Each row has a hidden value; after the row comes its grade, the name of the range that the value falls in. Each part has its own.
[ -92   25  112  114 -181   69   -5  -84  -63   68  -88  -75  -19   42
   68   48  159 -198   85  203 -181  -42   26 -388 -115  -49  -95  -93
   23  126 -154  100  146   47  -40 -102   63   78  101   52 -233] => V
[ 212  195  -21  -14  326    1   25  166  -16   19  109  141    7   69
 -125 -102  -88  374  259 -139  206 -125   18  450  177  116 -256   34
   -8  -76  268 -311 -211  112    8   -4  -65 -123  -57   59  117] => L
[ 214  178  -83 -189  249   19  138   90  -10  -95  -54    2 -117   58
  -34  126 -160  -19   13 -153   70  -90  102  355  -22  134   -7 -308
 -388   56   97   95   93  230  158    7  105  281   29  -48   51] => R
[ 148  152   14  -97  278   79  142  228  -46   16  -24  119  -32   84
  -88  -54 -187  209  126 -223  113  -26   20  403   96  167 -109 -140
 -122  -69  207 -146   -9  136   51   -3   88   30   -3  -45   72] => L
[  54   90  135   56   52  193   10 -162 -137  -64  -61  -10  -25  141
  -65  -36   69 -110  156  277 -117   11  118  -53   93    3 -109    5
 -130  209 -126   64   92  170 -102   -2   53  177   29  131 -185] => R
[  70   61  152   54   19  221   19 -150  -67  -52  -62   -1  -38  168
  -35   26   83 -148  147  314 -130  -53  137 -120   50  -60 -134  -10
  -78  224 -127   92  129  164  -66  -27   34  176   55  139 -190] => X
[ 254  100  -53 -177  251   85  165  115   65 -113  -33   42 -124  104
  -17  146 -158  -38   34  -77   68  -89  122  325  -36   64  -40 -258
 -268   74  119   88  137  222  154   -6   98  281   69    4   29] => X
[-194  110   53  170 -381 -108 -136  -18   59  169  -29 -135  -41  -83
  184   17  198 -184  -66    8 -266 -157 -167 -538 -395  -49   -6 -342
  -90   34 -216  132   91    2   98 -196  -90   80  264   -5 -275] => Y
[-298  -59   -7  248 -178 -204   44   84  -53  191  -73   45    4  179
  190  284  103  -51  138 -122  -57  126  -77 -466 -184   32   70    8
  224 -235  -44  -44  115 -311  -49 -160  100 -276  -23 -195  -82] => N
[ 226   42 -110  -79  255  -33  150  200  -10   22   59   44   20  -29
  -72   65   -1  231  276  -54  258 -166  143  237  156   47 -336   60
  194  -36  312 -254  -90   90   32  -10  109 -139 -100   51  119] => B
[-195  -88   31  149 -167  -67   85   82  -63   93  -80  -19  -11   53
  143   95   84 -132   78  -17 -120  170  -73 -384 -183   41   49  -72
  158  -83  -68   22  189 -125  -64 -116  159  -46   91  -65 -183] => B
[ 224   58    0  119  326   12  -28   30   42 -119  212  193  -15  192
  -70 -103  -22  308  325   86  157   72    2  370  153   34 -168  240
   97  -35  184 -302 -179   47 -120    8 -137  -75   -1  212   10] => L
[-270  133   13  197 -344 -211 -139   81   38  171   -8  -79  -49  -70
  212  -54   90  -87 -118 -227 -260   26 -313 -404 -453   82  176 -401
 -184 -125 -192   78   67  -79   84 -194  -94   60  296  -92 -248] => R
[ -54    5   62   74  -78   80   49 -201 -270   -4 -120 -145   35  -18
  -45   20  216 -195  207  337  -97   35  163 -318  119   14 -175   81
   45  220 -144   54  111  106 -164   -6  203   73  -72   98 -212] => B
[-310   84 -127  190 -441 -346 -124  -45 -169  191  -41 -297   29 -339
  159  -46  301 -160  -38  -93 -199  -19 -200 -614 -361  104   37 -320
  -84  -10 -236   59   14  -30   24 -148   62   31  162  -60 -285] => N
[ 162  -47 -118 -147  239   -4  266  205  -69  -87  -46    4  -52  -21
  -21   80 -120    9  114 -120  139  114  101  252   37  152  -50 -112
  -14  -17  194  -42  143  125   27   21  278  144   -8  -22   24] => B
[ 368   89  -30  -34  302   77   39  143  202  -28  175  150  -27  127
  -62   73    0  274  295   91  235 -335  152  310  118 -111 -414   91
  175   35  307 -255 -148  139   91  -43 -131 -102    1  191  111] => Y
[-210   93  139  177  -83    8  -16   48 -123  105  -70   59  -12  127
   54  -99  -17    5   57 -108 -177  196 -171 -138 -116  141  111 -118
  -80  -98 -114  -27   74  -61  -89  -92   26   -9  107  -74 -177] => L
[ -26   63  141   87 -114  154   -9 -202 -146   34 -108  -99    4   59
  -21   43  206 -204  168  363 -152 -112  149 -346   48  -71 -214   12
    9  242 -166   95  110  125  -92  -55   77   87    1  115 -219] => V
[ 254    0  -24 -134  237  130  181   80   68 -163  -13   53 -119  123
   -4  113 -122  -84   71   52   39   15  131  260  -26   28  -37 -151
 -152  111   94   85  179  208   76    5  121  301   93   80  -36] => Y
[ 166  198   14 -126  273   88  142  252  -23   72  -41  114  -23   83
  -98    2 -177  236  135 -242  144 -170   65  385  114  134 -198 -171
 -104  -71  246 -155  -34  143  108  -22   74  -32  -38  -78  120] => R
[ -35  -32  101  225    3    5   -7  -21  142   75   31  182  -39  401
  136  344   97   -8  261  169    0  -70   76 -289  -49 -166 -131  198
  283  -93   34  -63   60 -221  -44 -146  -89 -261  -32    4  -26] => V
[ 289   47   15   26  315  105   44  106  121  -91  160  189  -33  199
  -61  -16  -49  249  279   88  163  -85   86  341  132  -35 -245  139
  115   10  227 -235  -95  101  -20  -12  -92  -39   26  190   38] => R
[-205  147   17  177 -425 -175 -183  -10   89  186   -3 -164  -48 -139
  205    2  213 -171 -105  -48 -275 -200 -217 -555 -466  -43   14 -415
 -149   17 -228  135   55    6  141 -214 -139   93  306  -11 -280] => Y
[  10  137  158   80   25  189  -25 -217 -216  -25  -88  -36    6  123
  -98  -66  114  -96  189  307 -129  -15  129  -97  155   18 -152   44
 -135  227 -157   43   46  168 -141    4   51  124  -29  122 -190] => R
[ 171   44   34  144  276   34  -24   19   40  -89  175  201  -14  236
  -47  -60  -10  258  315  107  116   78   10  268  135   12 -151  245
  122  -39  146 -266 -136    6 -128  -11 -123 -101   -3  184  -10] => L
[ 117  -28 -137  -35  163  -31  139 -127 -262 -169  -40 -126  -22  -76
  -87   31   75 -111  178  171   56  168  178   93  124  140  -45   14
 -134  180  -38   25   82  201  -98   89  262  259  -72  104 -115] => N
[  10   52  165   88  -73  197   -1 -136  -55   10  -78  -24  -25  137
   -2   37  127 -174  131  308 -163  -92  108 -255   -6  -83 -154  -34
  -17  205 -149   99  137  124  -50  -65   28  126   74  116 -213] => Y
[-214  223  125  178 -220  -22 -146 -147 -226  150  -86 -115   32  -43
   -1 -148  176  -57   72   66 -224  -38 -100 -323  -70   91  -57 -150
 -182   80 -230   21  -29   58  -82  -89  -25   20   65   -1 -241] => L
[-212  150   61  332  -45 -209 -164  -58   24  155   61  175  -21  358
  137  226   81  134  216  -84  -34   24 -128 -227 -106    5   37  120
   50 -249  -40 -135 -113 -313  -66 -161 -209 -347  -54 -113   -8] => L
[-135 -102   47  115 -105    0  114   61  -81   45  -86  -14  -12   69
  103   75   67 -143  103   49 -105  187  -21 -306 -115   39   21  -32
  152  -27  -57   25  201  -71  -88  -86  186    4   72  -24 -182] => B
[ 276  -19   48   -6  262  163  110  140  172  -69   97  180  -56  226
  -19   85  -60  134  237  119  127 -114  126  226   70  -88 -243   82
  173   30  213 -147   27   92   28  -39  -30   -2   53  154   19] => Y
[-253  -25   13  175 -305 -170   -1  134   88  162  -53  -29  -60   36
  255  155   81 -165  -53 -153 -196   65 -196 -493 -417    9  134 -269
   57 -156 -108   94  189 -178   67 -203   29  -29  219 -128 -195] => V
[ 137   63 -252 -141  218 -164  176  -14 -228 -132  -64 -138  -63 -120
  -59  154  -27  -69   91  -97  138   84  158  239   47  222   20 -178
 -304   72   49   55   65  196   50   76  283  265 -100  -50   19] => N
[ 139  -68  -51  -48  138   60  156  -84 -141 -177  -39  -72  -49   12
  -29   56   48 -166  163  230   10  160  164   33   74   56  -60   29
  -45  181  -10   66  163  170 -101   43  229  250   -5  136 -133] => B

Next part:
[-176    1 -357 -189  -39   12   -1 -348  -68  161 -342  206  -59  157
   70  322   59   20 -285  -99  -21 -113   93 -226  339 -208   51 -328
  -32  -65  159  140 -254  -17  118  -71 -189   29   32 -144 -115] => K
[  97   33   -4   55   59  -28 -113  168   38   38 -126  -32  -92   99
  110   56   65  -35  -14   74    0   41    7  -82   16    7  -54   52
   29   -5  -43  103   24  192  -57   54    8   83   27  -89 -137] => J
[-168  243  200  305  205   99   21  205  239    3  168   89   51  -44
  -26  -41 -199   88  152  -72 -101   20 -124  101   67 -194  275  -45
   -3 -261 -146    8   30   25  181  216  -31   50  -48  118  451] => Q
[-136 -111 -113 -223  -33  -26  123 -152 -211   21  -90  -34  174  -76
   56   11  191  -31  -78    4  -48 -167  -99 -212  208 -135 -252 -253
  -71  -70  -44   84  -54  -27  112 -144  -28   73   25  163  -54] => K
[-351  120    4  155   76   57  255   22  151  105   94  180   42  -23
  -48   -4 -136  213 -112 -299 -129  -73 -178 -100  148 -378  339 -352
 -136 -187  -20   19   -3   -2  159  107 -143  138  -71   70  483] => T
[   5 -250  184 -307  -59  -71  223 -170 -353 -134  232  -78  213 -369
   59 -114   89  -66   48   66   68 -270 -216  -85   43  -56 -383 -132
 -189   72  -76 -117  112  -13   37 -202   60  -38   -1  397  315] => Z
[ 282 -160  178  -95   38  -48  -83   52 -139  -90   75  -48 -105 -189
  134  -13   19  -87   58  207  165  -58  -71   53  -92  138 -226  233
  -79  209   -6 -112  132  206 -159  -70  106  -31   55   48  110] => E
[-263  116  -44   67  126  103  129   68  143  127  -69   93   45   26
  -55   76   18   89  -71 -137 -197  -71  -78  -64  193 -244  124 -252
   23 -222 -146  134  -65   28   98   74  -90  118  -13   68  121] => E
[-105  -97 -358 -171  -41   12  -11 -223  -64  125 -290  153 -209  158
   84  294   79  -30 -352 -121    5  -25  131 -158  226 -106   -1 -220
  -13   42  151   84 -168  118  -41  -22 -140   25   22 -231 -206] => K
[   3 -207  -22 -337    4   24   75 -127 -255   -6  -79 -104  142 -186
   39   40  261 -136  -27  158  -50 -218  -64  -88  163   17 -462 -102
    5   -1 -154   58  -32   27  -11 -192   60   -2   65  253 -148] => T
[-100   90 -182  -19  -50   -1    0  -53  108  243 -315  158 -164  273
   61  318   -2   73 -280 -161 -112  -54  110 -242  160 -225  181 -304
   -5  -84   62  227 -166  137  -12   98 -196   59  -15 -165  -78] => T
[-123 -191  127 -150   26   53  264 -103 -111  -41  253   87  -41 -300
  -32   14  -70   11 -120 -135    0 -180 -134   76   38 -125  -61 -154
 -144   60  -65 -163   81   77  -68  -27  -14  -54  -37  223  465] => K
[ 131 -105  255   76  203   95 -116  192  -81 -245  316 -150   17 -307
   65 -195  -24 -202  260  256  103   54  -98  300  -51  208 -282  350
   35   -4 -185 -219  163  100   14   69  224  -90   32  208  208] => U
[ 115  205  101  270   86  -57 -252  175   71  -58  -12  -28   34  118
  182  -57 -111  -21  202  153  100  127  -42  -66   18  -19   96  139
  -26 -124   45   36   20   65  202  146   26   51    7  -58  109] => U
[-118  -59    0   49  -83  -97  193    0  -17   25  130  129 -157   10
   84   33 -158  118 -229 -296   57  -16  -84 -149  -28 -229  216 -241
 -219   76  143  -68   87  163  -42   95 -125   57  -89  -64  387] => Z
[ -16  144   15   -2  216  218 -251 -160   90   28 -123  116   -2  -28
   -1  275  -85 -162  119  230  -55  -72  139  209  284   19  -36   76
  171 -247 -121   42 -243  -64  205  109   -8 -184   70  107   80] => U
[   4   -1 -198  -25  -15  -71  -83   72  -61   67 -263  -60   -3  178
  148   36  192  -21  -90   43   -8   35   -5 -253  118  -50 -125  -85
   -3  -26   27  169  -36  125   27  -35  -23  165   40 -135 -327] => E
[ -27   31  140   16  189  127  -86  154  -22  -87   73 -147  162 -140
    5  -65  104 -175  222  218 -105  -36  -48  127  118   60 -289   92
  136 -226 -294   40    2    7  126   58  126  -29   36  268  -26] => U
[-107  -68  181  -33  219  165  148  -27   23  -67  244  105    7 -367
  -83  -23  -81   10   57   13  -25 -142 -165  255   96  -64  -21   35
  -39  -32 -165 -176   63   30   -5  -19   49  -33   21  232  470] => J
[-135   74   61  237  155  -35   46  260   -6 -152  193 -104  199 -111
   82 -350   39   51  209   15   31  101 -276  -48   41  -95  -13   42
  -88 -133  -76  -60  177   19  205   13   95  228   -6   74  172] => F
[ -57 -210 -258 -202  -20  -48   27 -180 -258  -66  -87  -12   13  -74
  128  -20  182  -69 -143   27  114  -34  -65 -141  177  -13 -247  -77
  -97   95  113  -55  -15   45   41 -173   13   85   49  -57 -145] => K
[ -70   56 -261 -190   17   51  -90 -378  -17  182 -379  250  -65  113
   57  389   15   19 -203   23   -7 -158  107 -143  341 -166   67 -220
   -4  -58  135  142 -289  -27  114  -85 -175  -23   70 -114  -49] => T
[ 151 -102  -47   29  102  -38 -131   35  -90 -127   24   12 -136 -100
  158  -70   12  -50   16  132  213   87  -76   53    4  106  -85  245
  -75  175  113 -151  101  166  -54  -57   83   66   63 -159   20] => J
[ 113   -4 -159  -60  -56 -104 -138   57  -69  100 -320  -62  -48  221
  179  114  182  -41 -101   91   14   11   47 -285   83  -21 -142  -62
   -1   17   49  209  -52  164  -20  -31  -34  124   47 -150 -367] => E
[  83    6 -238 -112  118   56 -248  -96  -32   40 -331   42 -104  103
  106  220  157 -138  -57  202   29   14  128  -17  226   89 -176  100
  133  -15   10  117 -158   99    2  -62    0   19  108 -175 -393] => F
[-313  177 -127  232  239  180   11  184  255   62  -31   90  -62   92
  -65   59  -23   17  -50 -150 -195  107    4   95  205 -162  200 -115
  138 -287 -166   86  -72   67  112  211  -54  107  -20  -74   23] => Q
[-165  -70 -312 -149    0   71   38 -219   12  157 -250  208 -240  125
   22  341   21   -4 -370 -173  -52  -56  139  -82  236 -146   77 -251
    9    2   97   75 -187  118  -59   23 -161   -7   11 -190  -86] => K
[ -71  -20   45  -83  181  128   16   67  -11  -12  -11  -51   87 -153
  -34   19  140 -101   77  125 -127  -98  -59   92  155    2 -240    5
  109 -140 -259   59  -17   48   20  -27   67   23   49  195  -50] => F
[ -18 -228  166 -219  -36  -56  226 -152 -277 -124  268   -7  110 -352
   53 -105   -3  -19   -2  -12   98 -214 -208  -31   19  -78 -229 -108
 -214  101  -16 -174  126   21   10 -142   34  -37  -18  299  423] => Z
[ -54  201 -157  122  182  155 -286  -55  173   76 -236  140 -123  181
   47  283  -77 -102   -5  102  -47   69  180   92  262  -27  124   36
  168 -224   -9  108 -236   26  169  176  -65  -67   46 -145  -92] => U
[ 163   38   88   89  185  150 -274   36  114  -35    5   89 -265  -23
   62  218 -161 -167   41  177   70   63  158  284   40  143   17  273
  118  -13  -41  -85  -68  166  -50  189   41 -180   41  -70  114] => U
[  10  113  320  200  143  -20   22  269   19 -125  257 -106  207 -179
   57 -257  -54   22  304  108    2  -16 -247   20  -40  -67  -41   87
  -71 -144 -174  -40  177   32  155   62  102   95  -14  254  357] => Q
[-187  -27 -371 -169  -28   45   15 -302  -11  181 -321  234 -191  179
   42  375   25   11 -371 -176  -45  -76  146 -162  300 -194  105 -317
   -7  -30  148  120 -244   61   18   -3 -201    6   14 -209 -116] => K
[-187  211  147  169  160   61   93   43  152   51   80  142  142  -84
  -28  -19 -134  153  117  -63  -89  -96 -187  -20  149 -271  245 -153
  -73 -223  -90   38   -9  -48  216   63  -73   97  -17  153  459] => J
[-210   31  139  128  345  239   68  -26   98 -159  336  153   27 -391
 -105  -85 -180  -15  160   21    6  -34 -165  405  172  -53   94  130
   11 -142 -152 -264   37  -53  147   59   72  -54   17  190  567] => Q
[ -19  -48  241   45  -41  -87  198  196  -42    3  195  -66   63 -109
   64 -138  -27   88    8  -96  -25  -94 -208 -152 -103 -164  -13 -146
 -177    3  -86   -2  182  139  -21   47    3   94  -63  200  356] => T
[-151  215 -210  225   89   28  -76   48  257  176 -241  231 -212  286
   65  213 -119  141 -192 -187  -46  105   57 -122  161 -233  415 -157
   -6 -111  127  136 -121  131   63  170 -179  139  -12 -326   39] => J

Part 3:
[-348  354 -236   -7  321 -197  594 -139 -105  212 -213 -302 -365 -186
  621  332 -325 -439  121  -58 -285 -143 -215 -130  675  189   90 -490
   63 -494  -92  -83 -789   79  226  -84 -390  462  362  364  146] => vave
[  87   12  -72 -118   26   12  -67    3   43   76   32 -120 -178  -56
  132  -32  -97   23 -148  -71  -22   58  -33 -121  -25  -66   96  139
  -23  120  -40  -41 -121   58   70  -91  -31   54  160  -46   72] => vave
[ 152   64   67   41 -173  -18    4   20  -58   65    5   13   33  -56
  -13  -36    4  -51  -21  -45  -17    6  -31  -28 -103  -38   48   10
  -54  -55  -71   43  -16  -82  -34  -21   66 -105  125 -165   70] => tezis
[ -31   52  -21 -105  -35  101  185  -22  -80  131  250    2  -37  -17
   19   54   38  -25   16   99  -90   -5    2 -106    9  -74  -43  -56
   12  129   33  -75  -66  -27   17 -101   38   34   13  -68  147] => tezis
[-162  -53  -11   -4   85  -12   35  -32    4   23  121  -93   24   84
  -34   36    7   -7   11  142  -14   74   55  -60  -44    0  -26  -11
  -22  189    4  -12    8   -8   39  -29  -46  129  -41   71  -32] => pura
[ -30  -49  140  238  -68 -190 -156   12   35  -79 -198  -65  180   98
 -144  -47   -3  -74   -1   37   83   91   42   73 -183   84   44    9
 -115  -25 -145  162  123 -107  -23   95  -26  -24   22   -2 -167] => Nid
[ -86   31    2  -96  -30  134  152  -57  -40  128  202  -23   22   -2
   -8   27   53  -10    6  134  -78  -15   54 -100   17  -35  -86  -96
   -1  124   86 -102  -45  -62  -43  -81   -5  -30   28  -46  138] => tezis
[ -62  -44  150  141 -105   34 -207  -85   33   60 -188 -214  333    8
  -76 -206   37  -85  -57   90   56   56  157 -135  -94  129 -115  -82
 -130  -58   53   -7   57 -383 -210  114 -159 -422  156  -39 -112] => pifa
[-108  -31  -47  -38   62   33   81  -28   43   -3  105  -25  -79   30
  -11   85  -15   82    7   85  -34   24   64    1  -30   -4   27  -14
    4  147   28  -33  -16  133   23  -78    6  210   34   32   51] => pura
[-109   24   31  -59  -38  124  126  -71  -43  130  155  -55   93    5
  -20   -3   59  -44   10  150  -67   -9   72 -112   17   -2 -112 -123
  -21   95   90  -92  -41 -133  -75  -47  -36 -102   36  -32   99] => tezis
[-123  -37  -53  -51   57   21   96  -38    7   23  158  -37  -39   50
   -6   79    0   33   16  114  -46   37   42   -8  -23  -27   -3  -16
   -1  190   29  -33  -29   98   46  -63    6  202  -20   51   50] => pura
[ -32   48  -67 -140   20   96  196   -9  -66  122  279   -2 -130  -26
   61   83    6   13    5   78  -98    5  -13 -120   21  -93    0  -16
   38  162   21  -81  -93   54   67 -132   42  137   20  -48  152] => vave
[  47   19   50  -11  -76   33  -78  -31   16   91  -34  -94   41  -41
   19  -94  -13  -27  -81   -6    4   26   37  -97  -63    6   -6   18
  -61    9   12  -31  -36 -130  -77  -20  -54 -169  159  -88   45] => tezis
[ -97   31  -35 -159  -16  140  205  -57 -117  183  349  -61   53   24
   19   29   76  -97   -6  189 -118   17    2 -171   53  -98 -124  -78
   -3  246   62 -112  -81 -133   39  -82   10  -33  -80  -23  141] => tezis
[ -69  -31  147  122  -91   72 -149  -68   44   57 -144 -162  271    2
  -94 -162   48  -30  -35   98   45   36  169 -132  -96  120 -107  -96
 -100  -57   60  -22   74 -319 -211   72 -132 -364  161  -62  -79] => pifa
[  55   15  173  192 -249  -20  -59  -32  -57   24 -104  -20  328   -9
 -141 -107   82  -97   50   62   24    0   81   14 -148   72  -63 -121
 -113 -137   -5   66   88 -276 -188  103   16 -305  107 -138  -33] => pifa
[ -74    9  -99 -151   70  109  168  -15   -6   77  248  -23 -162  -10
   58   99  -14   69  -24   85  -89   13   21  -94   25  -79   17    2
   39  212   37  -88  -84  134   74 -138   30  211   26   -2  136] => Mon
[ 103  -19   33  111  -81 -155 -116   37    6  -49  -90  -40   12   16
  -26  -21  -51  -31  -35  -59   40   79  -31   51 -154   -8  123  103
  -77   10 -143  124   20   27   44   25   46   80   77  -52  -64] => pura
[  48  -20   54  125  -55 -160  -99   30   -7  -37  -65  -45   41   37
  -45  -20  -30  -45    1  -18   46   82  -17   35 -160    8   92   76
  -72   11 -125  119   36  -17   30   34   18   71   51  -31  -84] => pura
[ -27  -28  131  247  -61 -136  -77   40   46 -106 -180   -9  104   74
 -158   13   -6    4   33   26   65   59   72   66 -178   85   76  -26
  -75  -69 -152  163  149  -27  -30   47   16   43   55  -45 -137] => Nid
[ 176   40  -29  -29 -110  -94    8   41  -64   34   99   47 -107  -50
   51   24  -38  -12   -5  -90  -14   31  -93   39 -124  -97  128  122
  -24   39  -78   50  -70  104   62  -52  110  145   89 -109   91] => Mon
[ -65  -51   95  176  -69 -159  -67  -16   12  -60  -99  -37  176  101
 -130   -1   16  -83   25   78   43   66   29  113 -138   51   16  -27
 -100   36  -93  121   82  -49   -7   74    1   43  -25   26 -104] => Nid
[  81    0  -62  -71   62  -54 -127   30   19   65   25 -159 -165  -35
  132  -58 -104   -5 -127  -77    5  105  -47 -164  -62  -57  116  188
  -27  115  -91    4 -102    1   99  -63  -58   64  137  -29  -13] => Mon
[ 106   10  -48  -60   21  -24 -101   29   60   31  -20  -84 -196  -58
  104  -27 -100   72 -113 -104   11   59  -19  -81  -81  -40  138  156
  -13   55  -57   -4  -76   95   42  -85  -21   95  195  -67   40] => Mon
[  44    4    5   55  -60 -118   32   32  -72    0   97    3    5   27
  -20   43   -7  -55   41   16  -12   56  -50   27 -113  -50   77   49
  -36   68  -99   84   -7   26   75   -7   76  151   -5  -34   -7] => pura
[-114  -83   91  154   65 -105 -221  -20  139  -59 -240 -176   81   87
  -71  -80  -54    5  -87   40   92  113  106  -34 -121  114   34   39
  -96   35  -84   77   84  -86  -38   48 -142  -35  101   55 -175] => Nid
[ -50    4  -87 -135   53   71  144   -8  -30   75  259  -17 -138   -2
   49   86   -8   49   -2   77  -76   28    4  -82   -5  -85   20   28
   32  208   27  -67  -71  112   79 -124   39  206    6   -7  115] => Mon
[-125  -95   65  106   96  -93 -253  -34  139  -32 -207 -226   81   96
  -37 -107  -59  -17 -127   50   84  133   90  -77 -102   93   18   77
 -102  100  -71   53   53 -118  -13   50 -167  -55   81   80 -179] => Nid
[ -30  -42  102  199  -55 -156 -109   14   29  -69 -158  -80  145   92
 -116  -22  -12  -80  -26   43   50   87   27   45 -137   53   53    0
 -111   12 -166  152   97  -88   25   74   -6    3    9    0 -145] => Nid
[ -34  -74   16   44   73 -104 -243  -23  115  -17 -148 -176  -16   36
   25  -92  -78   21 -109  -23   82  112   48  -43 -119   49   68  136
  -73   83  -34   27   -4  -17  -11   16 -127   20  133   49 -105] => pura
[-276  -93   76  103  104  -21  -37  -59   72  -15  -28 -157  172  159
 -131   -4   33  -41  -16  219   23   92  133  -59  -48   88  -92  -84
  -74  175  -22   22  103 -131  -12   36 -121    5  -77  118 -138] => Nid
[-208  -38  132   97  -94  128   37 -112  -52   94   68 -115  392   56
 -152  -89  141  -80   88  259  -17    7  192 -111  -45  100 -224 -228
  -77   37  147  -64   78 -354 -217   81  -98 -310   -1   -4  -34] => pifa
[-310 -100  105  131   74  -43  -33  -80   66  -21  -43 -131  242  185
 -172   -6   59  -71   12  250   32   83  138    5  -58  105 -127 -120
  -93  173   -1   31  123 -150  -38   64 -117  -13 -113  138 -138] => Nid
[ -70  -33   87  179  -78 -148   -2   -7  -16  -57  -72  -33  179  108
 -129   30   18 -111   29   97   13   61   14   97 -102   40   12  -62
 -100   43 -128  137   76  -60   31   71   30   61  -58   24  -98] => Nid
